Each row comes from the steps of one walk. Every step used is in the known rows, and no mark comes twice. Write the walk behind each row, first mark first.
Each row is shifted at random along 8 fixed directions that mean nothing.
Known rows
zifi > zisubi > pimiz > timo > dofib > kenen > bomam: -75 -9 -193 -182 64 117 -130 -70 -81 6 -255 52 -98 -26 181 42 -99 235
 -49 -85 113 29 -52 -71 157 154 112 -232 -82 -139 -2 142 111 -9 -23 -182
 -136 26 -51 100 -63 16 -211 194 -147 -27 -284 21 -12 -34 138 175 -66 59
 -172 259 -211 69 -67 46 174 -181
gagun > dofib > zifi > zisubi: -93 -19 -108 -28 14 43 241 2 -153 -46 -111 -25 3 -40 24 116 -43 -49 -143
 -151 -68 -18 0 -444 183 85 -132 -60 133 -2 84 48 113 -26 131 -168 79
 206 172 108 76 317 -115 -75 -42 128 -10 86 -40 53 15 94 -37 -145 153
 -59 -151 140 -99 130 -95 44
kenen > dupom > bomam > zifi > zisubi: -150 44 158 -125 -217 -80 -211 27 -232 450 -104 83 63 -195 246 46 210
 298 -275 -153 163 47 6 -148 23 60 185 -196 -5 -71 60 496 -28 79 60 -180
 -48 -145 103 7 68 181 10 64 219 -160 -171 -76 -249 -226 147 -177 78 5
 65 75 -168 221 20 77 354 -68
kenen > mulaf > bomam > zifi > pimiz > zisubi > vapir: -161 229 -99 -173 -60 -56 -115 135 -169 274 -123 43 1 -401 23 24 366 529
 -181 -227 140 -74 58 -280 -57 -31 205 -71 310 -126 -149 272 -49 126 -29
 -62 -274 151 -73 100 -62 260 -49 131 43 -282 -142 17 -175 13 126 324
 -151 74 113 84 -239 149 86 -126 79 -127
dupom > dofib > zifi > zisubi > pimiz: -177 174 36 -8 -251 58 21 -132 108 145 -46 -13 104 -16 90 -121 -81 -45
 88 21 -26 159 -116 -96 73 -316 25 -31 58 -243 80 97 149 110 -54 -30 -70
 235 -47 55 -42 -1 -39 109 133 62 83 -81 -81 -128 100 -243 -148 25 95 68
 1 90 22 -191 49 133
leteg > zifi > zisubi > pimiz: 60 -55 -155 230 -20 -52 -189 38 -69 37 -92 133 37 -16 23 -77 -74 86 228
 2 -147 -233 99 65 32 -168 -237 64 73 -113 -72 1 -195 43 8 -147 -150 173
 -271 -265 86 -167 116 -60 114 149 205 -88 113 -172 45 88 88 10 -140
 -222 -27 10 57 -210 -129 175
dupom > vapir > zisubi > leteg > zifi: -145 146 -213 45 -236 6 59 -149 55 51 -31 -61 171 -105 7 -115 2 28 102
 17 114 69 -93 -28 -10 -202 72 -161 116 -268 197 94 91 312 -173 43 40 99
 37 11 -220 86 -252 37 110 -204 35 -101 79 -8 78 -198 -227 66 62 138 90
 157 -10 -87 9 147
mulaf > zifi > zisubi > pimiz: -35 -12 -112 -300 192 146 -83 -84 55 -328 -149 -105 -329 -46 -50 114 -38
 165 -56 48 101 -121 126 -147 333 163 -99 -71 72 45 -258 -264 195 -90
 -33 -203 -129 172 -172 67 -147 97 -270 2 -238 116 -216 -39 56 183 152
 376 -84 -138 -109 258 -45 14 19 -103 -96 -53
dupom > vapir > zisubi > pimiz > leteg > zifi: 1 -25 -128 -13 -132 58 100 -115 -173 78 63 30 53 -20 49 -30 -52 125 -95
 -245 156 95 -29 -144 21 170 125 -230 -136 10 213 141 72 114 20 67 66
 -17 177 47 -155 30 -269 -28 -54 -175 -256 19 159 30 -62 -104 -170 14
 -98 245 -194 77 -162 177 105 -32
mulaf > bomam > leteg > zifi: -21 152 -160 -9 46 83 -148 -69 -177 -173 352 -143 -311 -26 -293 -151 42
 -19 -46 81 9 -256 92 317 36 177 -10 403 -291 301 -256 -219 -273 -29 214
 37 -160 -25 -125 -422 -150 -175 28 2 -68 -100 134 -28 219 -11 -205 157
 166 -317 -130 -172 310 -103 142 -115 63 241
zisubi > pimiz > gagun > kenen: -89 46 -261 -23 46 45 162 -8 -110 -211 63 -213 -138 4 -239 -128 118 -119
 -133 -149 134 -7 -188 -103 72 52 117 -105 5 30 84 -138 -36 391 -56 38
 244 354 122 -62 -186 4 -648 145 -39 -240 -225 92 172 354 -314 224 -101
 -213 143 164 74 192 -119 -118 181 42
zifi > pimiz > zisubi > vapir > gagun: 24 11 -80 -75 -82 46 -18 -211 52 -33 159 8 -147 84 -79 -108 -117 4 183
 85 -58 -6 -12 37 82 -51 46 242 -222 30 -47 -227 -24 -6 43 80 -114 72
 -157 -127 -234 -253 -25 110 -151 10 67 -112 277 106 -150 14 -80 -32 -38
 117 -31 -171 12 -119 32 129
vapir > gagun > kenen > dupom > dofib > zifi > zisubi: -79 59 141 -191 -184 -67 -99 -102 -264 302 -42 3 16 -96 80 140 335 235
 -247 -87 115 300 21 -402 -69 145 404 -75 -74 -201 -29 301 78 60 45 -95
 43 -2 257 207 43 359 -7 108 184 -172 -236 49 -130 -164 225 -86 -38 43
 199 179 -199 117 -88 237 122 -216
gagun > kenen > bomam > zifi > zisubi > leteg: -108 122 -141 -233 -119 -26 -34 -11 -266 118 134 -179 -178 11 -220 -90
 222 60 -175 -64 132 96 -118 -13 -114 57 353 58 -152 -77 -5 200 -49 187
 55 95 -35 -5 220 -107 -46 107 -247 151 71 -362 -145 77 15 -88 -94 -6
 -68 -151 114 122 126 89 25 6 165 1
kenen > dofib > zifi > zisubi > vapir: 17 -119 -202 -116 41 217 -151 -115 65 -249 -130 30 2 46 252 103 -123 133
 169 196 -106 -86 69 2 237 -18 -58 -45 -277 -16 -171 -230 52 -188 -95 37
 -94 138 -125 46 -75 46 5 -58 -103 182 108 79 170 -36 256 118 -325 245
 -264 -35 -88 -129 8 -51 -199 26
timo > dofib > zifi > pimiz > kenen > leteg: -79 64 -168 -45 83 172 -125 -113 29 -241 -139 -33 -37 -52 100 119 57 184
 49 192 -92 -102 76 -85 180 -11 -47 152 65 -182 -251 -239 22 -117 -52
 -86 -240 320 -262 15 33 151 114 86 -36 119 115 -40 14 82 383 296 -197
 121 -26 -92 -82 -94 70 -107 -240 118
bomam > kenen > leteg > zifi: 43 -30 -207 10 1 -10 -238 103 -193 -54 -74 -30 12 -74 3 145 202 276 -28
 109 -59 -105 64 47 -81 29 18 86 93 -184 -248 -1 -113 -35 -131 -60 -175
 152 -201 -109 158 131 134 38 176 -112 17 50 59 -114 363 221 -172 152
 -104 -146 -5 -106 63 -37 -242 110
vapir > gagun > dofib > kenen > leteg > zifi: 24 -36 -8 -44 -143 7 -166 111 -353 165 -40 2 222 37 138 54 352 296 -73
 -227 82 250 17 -306 -130 38 368 -326 -169 -161 121 220 -44 141 -65 169
 182 286 211 258 94 274 -67 -33 276 -312 -192 176 62 -22 111 38 -428 301
 92 62 -240 9 -232 254 4 -191
dofib > kenen > mulaf > vapir > gagun: -49 109 -443 -113 -153 149 -120 -8 -37 -154 -25 -154 65 22 48 -160 285
 281 7 -52 358 238 -130 95 -55 3 549 -398 -285 -213 100 -92 -91 423 -248
 325 61 307 117 177 -226 47 -563 78 65 -575 -314 245 220 291 6 107 -466
 274 -63 306 -57 136 -134 -128 184 -199
zisubi > vapir > gagun > kenen > bomam > zifi > pimiz > mulaf: -134 110 -234 -38 47 72 -331 -146 -141 3 -62 -54 40 -143 15 -16 275 321
 150 358 -101 -110 140 198 -115 92 169 406 0 -122 -438 85 -237 -68 -128
 -50 -345 -124 -208 -154 -149 29 275 122 15 23 238 -71 176 -305 410 214
 47 330 -191 -68 129 -101 212 -120 -138 -4
kenen > dofib > timo > pimiz > gagun > mulaf > zifi > zisubi > vapir: -114 151 -557 241 -38 180 132 -166 -27 -251 -20 -76 -93 -8 -8 -261 -105
 -133 -134 -129 159 -189 -192 56 220 165 111 -117 -225 79 183 -194 -225
 403 52 53 147 207 107 -183 -254 -36 -674 100 -134 -207 -88 110 288 290
 -361 92 142 -286 -100 19 60 330 -134 -137 403 6
vapir > zisubi > pimiz > leteg: 25 47 -119 -177 10 25 -97 -182 89 -179 57 -97 -168 38 -61 -43 -28 98 193
 153 83 31 -5 28 123 -122 139 42 -159 -103 -67 -149 159 73 -77 58 -10 92
 -136 -16 -260 -134 -155 137 -58 -149 -111 -152 213 110 -47 116 -261 24
 -91 235 101 -95 -18 -98 -15 45
pimiz > mulaf > bomam > zifi > zisubi > vapir: -114 126 -83 48 -73 5 71 -10 -157 132 64 -8 -6 -202 -68 -87 -43 42 -60
 -152 -30 -101 -17 -85 -24 65 10 169 45 56 -76 105 -24 79 145 -85 -118
 12 -87 -188 -23 -56 -42 58 -2 47 110 -14 57 -47 -125 46 66 -149 36 -88
 -14 31 114 -168 154 100
zisubi > vapir > gagun > dofib > kenen > dupom > bomam > leteg: -182 26 -88 -11 -50 4 136 -134 -343 122 12 33 50 -174 39 117 180 42 -247
 -83 -12 14 -3 -272 -52 314 110 85 -48 88 -12 238 -89 -8 128 -89 31 -105
 300 29 -120 311 -82 53 -2 -51 7 57 51 -137 97 -35 55 16 45 -19 -105 132
 -1 272 54 35
dofib > timo > pimiz > mulaf > zifi > zisubi: 45 240 -88 -34 -248 27 270 -165 15 65 339 -61 -220 47 -152 -328 -157
 -176 -104 -241 256 178 -126 33 -12 53 357 85 -352 84 121 -247 111 187
 152 283 31 88 40 -28 -221 -385 -382 194 -89 -281 -175 14 201 296 -537
 -185 -24 -241 74 324 13 -8 -119 -107 481 -45
bomam > leteg > zifi > zisubi > vapir > gagun > kenen > dupom > dofib > timo > pimiz: -40 236 67 -89 -388 -66 -187 -194 -132 432 290 34 -20 -42 -16 -181 175
 164 -67 36 72 189 58 28 -184 -81 362 325 -153 -175 -94 190 27 26 74 85
 -228 -107 -63 -98 -80 -97 213 198 282 -257 2 -152 88 -242 85 -295 41
 -19 92 103 104 -43 16 29 193 121
gagun > mulaf > zifi > pimiz: -19 -130 -155 -91 95 76 -121 -58 -20 -82 -195 -172 6 -3 173 51 -200 108
 120 41 10 -17 -24 16 223 55 -66 -38 60 -21 -70 40 304 -85 -24 -143 -12
 103 -187 9 98 -66 -153 20 -71 121 -3 -104 87 83 181 93 -173 63 -97 6
 -13 5 70 -185 -6 -44
bomam > kenen > dofib > zifi > zisubi > leteg: -257 372 -88 -69 -277 -126 30 -18 -36 265 -47 -16 -28 -235 -135 -43 371
 75 -229 54 60 121 -101 -193 -204 -240 257 142 373 -431 -87 229 -5 283
 -73 -144 -207 99 33 8 -27 335 -41 316 265 -314 -35 11 -230 -155 218 -61
 117 -166 323 73 146 283 103 -142 47 132
zisubi > vapir > gagun > kenen: -43 -18 -12 -43 -77 -50 51 -75 -258 149 60 57 71 -61 -51 61 190 75 -33
 -36 -39 122 39 -177 -180 148 158 109 -63 -12 -72 132 -83 -49 4 79 -27
 -84 189 75 -87 105 71 32 24 -53 45 71 125 -171 102 -58 -82 201 -4 53
 -100 -57 4 187 -80 -32
mulaf > vapir > zisubi > leteg > zifi > pimiz > timo > dofib > kenen > dupom > bomam: -93 113 -86 -113 -144 15 85 -238 -266 85 59 123 -99 -159 40 82 46 149
 -150 -90 108 39 11 -247 81 260 86 65 -102 10 -23 27 17 -48 142 -48 -158
 -33 85 56 -143 105 -57 56 -100 -85 -44 -31 136 -13 107 -69 -74 -30 -28
 138 -175 0 29 164 116 81
timo > pimiz > leteg > zifi > zisubi > vapir > gagun > mulaf > bomam > kenen: -88 -64 -395 258 28 73 -156 -210 -128 -151 -52 -143 75 -6 17 -102 -237
 -61 96 35 -13 -166 -141 204 103 44 -71 103 -90 -87 44 -13 -15 261 56
 -171 54 166 -178 -388 -15 -224 -358 204 34 -4 110 -149 296 96 33 64 38
 -156 -120 -150 116 99 89 -230 126 253
vapir > zisubi > pimiz > timo > dofib: 34 132 72 -169 -134 -75 -123 -74 -102 231 50 126 -111 -2 10 -79 117 240
 85 -97 126 190 48 -123 -52 -91 268 -36 -126 -181 -30 138 60 -30 -6 92
 -145 -23 -50 135 -133 -133 131 176 34 -200 -215 -66 70 -134 -33 -24
 -131 130 -86 311 -117 -74 -97 60 128 -146
kenen > dofib > timo > pimiz > mulaf > bomam > leteg > zifi > zisubi > vapir > gagun: -173 63 -440 78 -113 212 38 -292 121 -272 -92 -173 49 -65 170 -130 -325
 -249 62 59 95 -88 -270 126 287 -84 22 -146 -268 -97 118 -254 195 299
 -63 30 219 279 -49 -127 -209 -74 -660 217 -23 -52 114 25 247 237 -93
 -102 -243 -131 -53 -11 210 221 9 -295 279 167
mulaf > vapir > gagun > kenen: -73 -129 -204 244 -154 7 -39 -156 -230 55 -22 -4 240 24 72 6 -77 -127
 -15 -30 7 70 -132 0 -8 146 -33 -82 -168 -22 144 80 -145 160 8 -31 166
 21 152 -83 59 -64 -184 -15 93 67 133 99 263 -76 83 -246 14 53 -108 -106
 -60 72 19 34 108 84
dupom > kenen > leteg > zifi: -2 88 275 -275 -278 -116 20 -61 -59 299 47 9 66 -91 38 164 98 136 -4 25
 -38 288 -125 -215 -184 -204 201 44 77 -301 -41 147 372 -71 -115 144 -70
 119 27 177 129 212 108 136 193 -140 52 -88 -189 -159 309 -269 -498 178
 245 71 -91 -193 94 20 -148 60
zisubi > pimiz > timo > dofib > kenen > dupom > vapir: -11 175 -4 -12 -174 47 -114 -178 -86 150 154 99 -97 64 35 -214 55 81 102
 46 30 56 -64 182 -32 -26 157 197 -221 -43 -75 -11 -130 -10 -24 184 -171
 23 -151 -57 -153 -308 85 207 13 -97 51 -107 194 -80 -64 -123 -41 152
 -163 108 -3 -135 -2 -128 235 37
leteg > zifi > zisubi > pimiz > timo > dofib > kenen: -34 28 60 -73 -123 -1 -133 47 -184 348 -260 173 144 -109 237 11 -3 220
 -64 -272 68 154 11 -217 -66 -25 137 -286 132 -309 60 379 205 31 -9 -186
 -124 35 -23 149 175 100 -28 120 173 -32 -189 22 -141 -249 249 -61 -61
 116 15 158 -210 163 -82 50 123 -155
timo > dofib > zifi > pimiz: -253 -30 -68 -159 -6 240 -63 -214 222 -148 -358 -156 187 -24 348 82 -286
 -134 51 101 69 166 -152 -41 280 -179 -14 -317 31 -337 59 -12 530 49
 -130 -195 80 205 -73 197 38 139 -351 219 20 156 -26 -23 -136 78 407
 -107 -280 73 64 149 52 236 44 -184 38 41
dofib > timo > pimiz > zisubi > leteg > zifi: -21 194 -300 122 -109 54 -64 -44 24 -1 -131 -57 106 -131 88 -178 -64 88
 41 -19 132 -15 -93 121 7 -129 172 -60 61 -241 4 -47 40 251 -161 -18 -48
 214 -236 -6 -52 -202 -211 217 143 -154 6 -60 115 78 14 66 -163 147 -69
 113 60 33 -38 -178 219 -35
vapir > zisubi > pimiz > mulaf > bomam > kenen > dupom: -119 218 105 -248 -95 -149 -205 -174 -82 312 -33 75 -149 -223 9 44 185
 303 -32 110 94 111 42 -100 -87 -54 277 199 69 -254 -233 325 125 -10 30
 -212 -291 -233 -88 8 -110 32 204 330 59 -159 -125 -195 -113 -280 229 0
 116 -17 -4 225 -2 74 167 -54 146 -85
vapir > zisubi > leteg > zifi > pimiz > gagun > mulaf > bomam: -44 97 -19 -238 -15 -68 -112 -62 -110 82 -73 -40 -37 -192 29 100 95 270
 101 17 20 73 63 -226 16 -120 151 27 96 -210 -131 120 280 0 -29 -119
 -105 106 -123 98 -85 127 29 126 64 -128 -44 -143 -8 -63 185 148 -322 97
 90 137 -13 -61 61 11 -98 7
pimiz > gagun > kenen > zisubi > leteg: 32 -180 -308 -1 102 112 -108 -59 -152 -199 -144 -151 108 4 79 151 -99 16
 89 112 -163 0 -126 -59 114 36 12 22 -164 -107 -125 -104 39 50 -141 -102
 159 232 -57 -75 71 23 -157 36 23 175 90 84 244 -15 178 197 -306 174
 -107 -102 -25 -198 -10 7 -141 4
bomam > leteg > zifi > pimiz > timo: 41 -70 -90 4 -159 106 -73 -20 -113 90 109 -110 32 84 139 -142 -180 -78
 -98 -226 137 91 -81 132 52 47 115 -202 -223 43 185 64 236 109 64 64 155
 65 -45 -94 47 -174 -366 66 156 -157 -223 52 193 93 -158 -176 -117 -137
 -20 103 101 89 -169 -40 283 73
bomam > kenen > dofib > timo > pimiz > gagun > mulaf > vapir: -213 209 -391 -39 -152 49 -60 -95 -28 -15 -156 -165 79 -194 24 -2 175
 106 -124 145 131 95 -176 -1 -3 -52 210 62 212 -379 -155 12 62 230 -219
 -105 -96 185 -94 31 -33 166 -202 297 130 -221 -32 80 13 43 344 54 -96
 59 80 83 150 179 77 -182 88 36
bomam > zifi > zisubi > pimiz > kenen > dupom > dofib > timo: -47 119 -8 17 -478 -23 -61 -189 67 241 304 -63 -71 162 -50 -347 -171
 -269 204 62 -6 153 -174 214 21 -412 102 214 -374 -141 46 -97 31 154 9
 196 -12 155 -181 -269 -121 -487 -95 161 241 -28 203 -96 241 -120 -283
 -477 -110 -101 -8 65 210 -99 53 -400 276 339
pimiz > gagun > mulaf > vapir: -3 0 -345 75 60 168 -46 -31 -86 -189 61 -180 94 -12 -24 -132 59 113 46
 23 51 -26 -9 53 82 193 157 77 -138 84 -72 -150 -119 170 -83 59 81 137
 -60 -79 -133 -55 -222 -78 -63 -64 -17 68 310 207 -63 234 -95 90 -59 3
 33 -53 -71 -38 86 -53
dupom > vapir > gagun > mulaf > bomam > leteg > zifi > pimiz: -211 -5 -306 150 -201 73 -44 -206 31 -8 -75 -245 300 -124 117 -72 -154
 -91 164 118 23 11 -167 104 107 -154 -73 -34 70 -205 114 23 166 261 -160
 -65 152 236 -102 -142 -89 -7 -297 72 141 11 250 -119 138 54 188 -214
 -253 66 76 -98 169 129 103 -262 6 250
zisubi > leteg > zifi > pimiz: 29 13 40 -10 -92 43 -7 -58 -141 72 172 1 -71 163 39 -212 -127 -117 -19
 -237 82 75 -108 153 -55 16 181 -210 -342 144 282 129 117 188 154 169
 151 -25 131 -63 -87 -170 -447 71 24 -269 -180 -19 160 69 -358 -189 -87
 -147 -29 126 54 103 -116 9 327 66
leteg > zifi > pimiz > kenen > mulaf > vapir > gagun > dofib > timo: -109 179 -177 1 -115 88 -17 -74 -220 159 -89 -34 10 -110 98 -149 123 109
 -266 -292 246 99 -100 -89 -12 223 336 -231 10 -106 150 257 57 325 87
 -63 22 25 169 23 -6 199 -513 134 40 -318 -306 118 23 55 -34 0 163 -187
 114 185 -21 425 -132 -45 423 -193
zifi > pimiz > mulaf > bomam: -36 -138 -119 109 45 11 -19 -81 -26 -59 -115 -16 40 -68 153 110 -331 -37
 167 22 -191 -166 -112 21 202 -65 -342 115 61 26 -33 -97 124 -82 78 -180
 -43 253 -315 -183 133 -216 6 95 -88 310 257 -107 89 115 52 54 -129 -30
 -35 -244 -113 -109 171 -281 -28 219

Write each row's walk
-168 185 -167 53 -91 27 44 -89 -60 -81 -11 -170 33 -76 -99 -103 233 -25
 -25 -3 36 27 -50 -259 62 -124 175 -10 74 -156 64 -44 -25 361 -25 -28
 178 368 66 22 -165 249 -328 93 143 -181 13 -14 85 168 -99 133 -105 -114
 280 20 99 198 -98 -89 48 72 -> vapir > gagun > dofib > zifi > pimiz > zisubi > leteg
-97 -8 -293 94 -4 130 -70 -77 -178 -36 -203 -18 -34 -51 240 33 -107 103
 -143 -116 66 -98 -127 8 241 213 -60 -135 -2 -33 81 46 -23 55 60 -184
 -30 205 -148 -80 63 -11 -234 151 -44 11 -133 13 71 131 71 103 30 -61
 -78 -21 -134 117 -80 -55 267 18 -> zifi > pimiz > timo > dofib > kenen > dupom > bomam > leteg
-5 -55 -317 372 -91 -41 253 -109 -197 38 -92 13 214 -201 157 30 -352
 -230 -33 -183 -77 -73 -172 -136 70 53 -172 62 13 -42 86 -61 109 81 77
 -173 152 249 -98 -115 131 -220 -211 122 87 218 230 3 190 58 -71 -95 -81
 -3 -37 -183 -135 -13 23 -42 123 155 -> dofib > timo > pimiz > gagun > mulaf > vapir > zisubi > leteg > zifi
-101 101 -368 195 -44 -45 -36 -103 -101 36 -74 72 -126 -56 -87 -139 58
 118 -83 -99 89 -127 -92 -51 47 116 65 -41 24 -82 117 115 -304 353 74
 -180 -95 80 18 -200 -151 -23 -368 155 -87 -156 -163 -12 132 59 -163 160
 328 -252 -70 61 -145 265 -29 -126 260 4 -> zifi > zisubi > pimiz > kenen > mulaf > vapir > gagun
-74 79 52 -143 -5 -70 -76 -180 -68 139 -45 21 -51 -178 -20 112 64 245 -1
 73 -40 52 78 -242 -33 28 72 320 224 -206 -290 27 195 -103 24 -164 -288
 68 -203 24 25 6 190 242 -31 107 51 -193 -17 -19 345 143 -28 38 97 87
 -155 -98 170 -86 -93 2 -> timo > pimiz > mulaf > zifi > zisubi > vapir > gagun > kenen
-100 14 32 -39 -233 -15 -24 -156 -58 334 105 -57 153 60 59 -236 -151 -76
 -6 -228 156 310 -195 -23 -89 -111 305 -104 -189 -143 238 216 249 273 29
 66 122 25 98 -11 -65 -284 -350 281 96 -189 -154 -86 109 68 -141 -304
 -82 -67 125 276 -63 124 -38 -73 407 -16 -> timo > pimiz > gagun > mulaf > zifi > zisubi > vapir
-56 -145 -291 121 -193 -41 134 -151 -185 -27 -100 -35 92 -9 47 106 -188
 -108 69 -102 -68 97 -303 -226 114 -146 -71 -168 -164 -180 149 -17 69
 193 -42 -1 224 405 100 -80 45 -14 -401 94 50 68 69 96 204 7 -24 -173
 -379 23 -65 -60 -199 8 -8 -152 -59 152 -> dupom > kenen > zisubi > pimiz > mulaf > vapir > gagun > dofib > zifi
177 -127 -136 -54 -186 -35 -128 25 -429 213 245 -23 -80 154 5 -57 -55
 122 63 -247 0 139 -126 77 -73 89 195 16 -482 84 53 94 -60 -66 146 309 6
 136 42 -131 175 -300 -35 34 56 -188 -38 147 301 -62 -200 -123 -331 97
 -166 -82 -159 -254 -55 -34 157 -15 -> gagun > kenen > mulaf > bomam > leteg > zifi > pimiz > timo
91 62 -287 66 -138 71 177 -88 -191 -16 143 0 -106 32 -13 -158 -138 -44
 -157 -268 191 61 -131 28 -8 235 256 -71 -334 69 141 -140 -19 148 83 187
 44 116 77 -48 -94 -241 -423 142 -65 -253 -196 123 269 199 -304 -39 -116
 -58 -111 198 -125 -11 -165 51 346 -55 -> dofib > timo > pimiz > kenen > leteg > zifi > zisubi > vapir
-33 85 117 -10 -161 -2 -108 -84 -200 280 34 206 88 -100 153 100 191 289
 -32 -74 -98 146 118 -284 -83 -10 133 197 -37 -174 -189 68 -48 -219 108
 22 -320 166 -106 130 138 70 427 98 84 77 90 19 -47 -155 320 14 -125 229
 28 -51 -371 -164 50 62 -119 7 -> timo > dofib > zifi > pimiz > kenen > mulaf > vapir > gagun
26 209 -7 -162 -235 -44 149 -159 -249 176 279 53 -139 36 -70 -47 164 148
 -80 -79 47 172 -28 -252 -16 80 244 247 -173 1 13 -4 -8 -84 111 247 -91
 85 121 152 -124 17 156 94 -23 -241 -15 -39 150 56 -108 -99 -220 75 78
 132 -143 -184 -106 207 118 12 -> gagun > dofib > timo > pimiz > kenen > dupom > vapir > zisubi > leteg
-9 -83 -292 89 -58 -39 -101 -112 -118 34 -110 -1 2 -1 62 30 -50 114 132
 45 -95 -32 -132 -19 66 -62 -16 108 -6 -151 0 4 -80 91 -27 -83 -75 221
 -161 -166 16 -125 -90 164 -17 13 82 -46 213 30 73 69 -97 61 -64 -64
 -127 -47 47 -188 -15 90 -> zifi > pimiz > kenen > zisubi > vapir > gagun > mulaf
-167 170 -359 135 -144 97 65 -111 -170 -53 95 15 -38 -19 -116 -185 97 1
 -117 -179 124 -38 -131 -48 0 32 183 -36 -172 -121 134 -36 -251 325 114
 85 -64 283 97 -168 -125 26 -337 139 39 -296 -57 98 144 133 -158 37 -18
 -195 36 -22 -49 219 -34 -82 179 182 -> timo > dofib > kenen > bomam > leteg > zifi > zisubi > pimiz > mulaf > vapir
-337 385 87 19 -286 -83 306 -352 -27 291 244 63 -122 -154 -261 -140 64
 -395 -175 42 -71 111 -161 -176 -203 -105 213 529 -67 -205 -29 80 -58
 126 290 -56 -180 -112 254 -206 -168 151 38 337 47 -52 294 -89 -167 -245
 -93 -356 384 -442 378 -61 165 200 236 -47 143 304 -> timo > dofib > kenen > bomam > zifi > zisubi > vapir > gagun
-172 177 -383 -104 -116 187 -165 -100 -74 -12 -143 -151 138 -133 33 -192
 131 222 -4 -65 214 86 -112 -26 13 -21 431 -259 -87 -267 81 175 23 450
 -187 7 48 103 65 29 -263 154 -508 166 114 -366 -188 60 220 12 56 128
 -258 104 -34 252 105 237 -106 -104 237 -114 -> pimiz > zisubi > vapir > gagun > dofib > kenen > mulaf > bomam > leteg > zifi
-157 86 -156 -273 -271 48 -162 -228 127 99 17 -91 89 15 76 -98 -50 100
 310 215 44 239 -96 35 26 -319 230 5 -205 -313 -7 -7 225 105 -183 133
 -84 117 -80 85 -277 -85 -93 197 59 -156 126 -96 152 -52 168 -197 -456
 248 28 207 86 -94 93 -175 7 120 -> zifi > zisubi > vapir > gagun > dofib > kenen > mulaf > bomam > leteg
-127 -178 -211 -28 -96 32 33 -272 -74 6 -76 -42 8 3 128 89 -314 -157 36
 65 -39 16 -129 -58 184 112 -73 -38 -263 -28 111 76 141 23 77 -187 106
 -85 114 -136 -115 -15 -283 89 -80 150 60 -52 151 -100 51 -215 -18 -93
 -85 20 -35 63 51 36 102 162 -> zifi > zisubi > vapir > gagun > kenen > dupom > bomam > leteg
-5 105 -418 72 -62 122 -221 -117 -173 -158 -43 -65 -95 -6 19 -101 251
 270 -77 73 179 -93 -63 159 86 204 248 -97 -131 -119 20 38 -298 359 -116
 -1 -25 60 -25 -188 -152 106 -361 30 63 -327 -182 33 273 56 79 158 29 8
 -185 63 68 164 -90 -112 218 -21 -> pimiz > kenen > dupom > vapir > zisubi > leteg > zifi
-117 144 -402 -154 102 118 -145 -140 91 -209 -250 -67 36 -304 176 114
 161 459 107 232 89 -116 55 -122 218 23 81 24 186 -196 -309 -130 76 21
 -244 -64 -220 195 -230 191 -208 220 -95 76 -153 -49 20 -37 92 154 398
 428 -296 316 -119 85 -107 10 103 -171 -121 -134 -> kenen > mulaf > vapir > zisubi > pimiz > gagun > dofib > timo
-238 218 -99 -224 -34 21 37 -192 64 115 -266 5 60 -273 84 100 109 261
 -106 94 77 82 33 -363 52 51 160 47 385 -314 -87 179 264 66 -101 -281
 -192 -37 -10 246 -200 365 -56 230 -61 -47 -84 -159 -149 -17 376 138 -11
 68 206 274 -84 152 32 114 12 -98 -> zifi > zisubi > vapir > gagun > dofib > timo > pimiz > leteg
-9 -268 -48 -135 -38 164 -160 -231 -222 -18 -75 -124 122 128 342 149
 -316 -150 123 35 -96 221 -146 -7 152 103 95 -114 -557 -50 -6 68 376
 -175 42 -36 255 69 65 50 97 -53 -178 123 52 218 44 87 217 -181 186 -193
 -386 185 -167 3 -28 -149 -44 87 47 -24 -> vapir > gagun > dofib > kenen > bomam > leteg > zifi > zisubi > pimiz > timo
49 -92 -54 -55 -156 -57 11 -54 -338 110 290 48 -23 15 -88 -21 179 122 72
 -106 5 88 61 -90 -109 127 166 143 -377 171 -69 -35 -181 -83 75 280 23
 30 117 -37 -184 -128 50 -43 10 -176 62 80 319 -25 -154 -82 -280 215
 -106 15 -142 -199 -13 109 -27 89 -> zisubi > vapir > gagun > mulaf > bomam > kenen > dupom
-48 53 13 -225 -27 44 -183 -288 -61 86 89 -12 13 -14 110 71 -15 193 117
 212 -69 190 -11 -32 -25 -3 212 337 -204 -154 -254 -22 209 -168 -10 12
 -209 -1 -121 78 -69 -103 216 270 -67 40 86 -147 128 -53 345 30 -227 215
 -41 115 -101 -269 140 45 -41 8 -> timo > pimiz > gagun > dofib > kenen > mulaf > vapir > zisubi > leteg
-131 163 -208 94 -153 96 -8 -242 41 43 138 -207 150 -16 -26 -323 -119
 -207 139 95 51 116 -179 189 -29 -75 281 161 -208 -92 83 40 106 369 -32
 39 152 -52 17 -195 -205 -165 -374 129 82 -122 134 -102 271 10 -164 -198
 39 -105 89 45 326 115 45 -208 321 91 -> pimiz > gagun > mulaf > vapir > zisubi > leteg > zifi
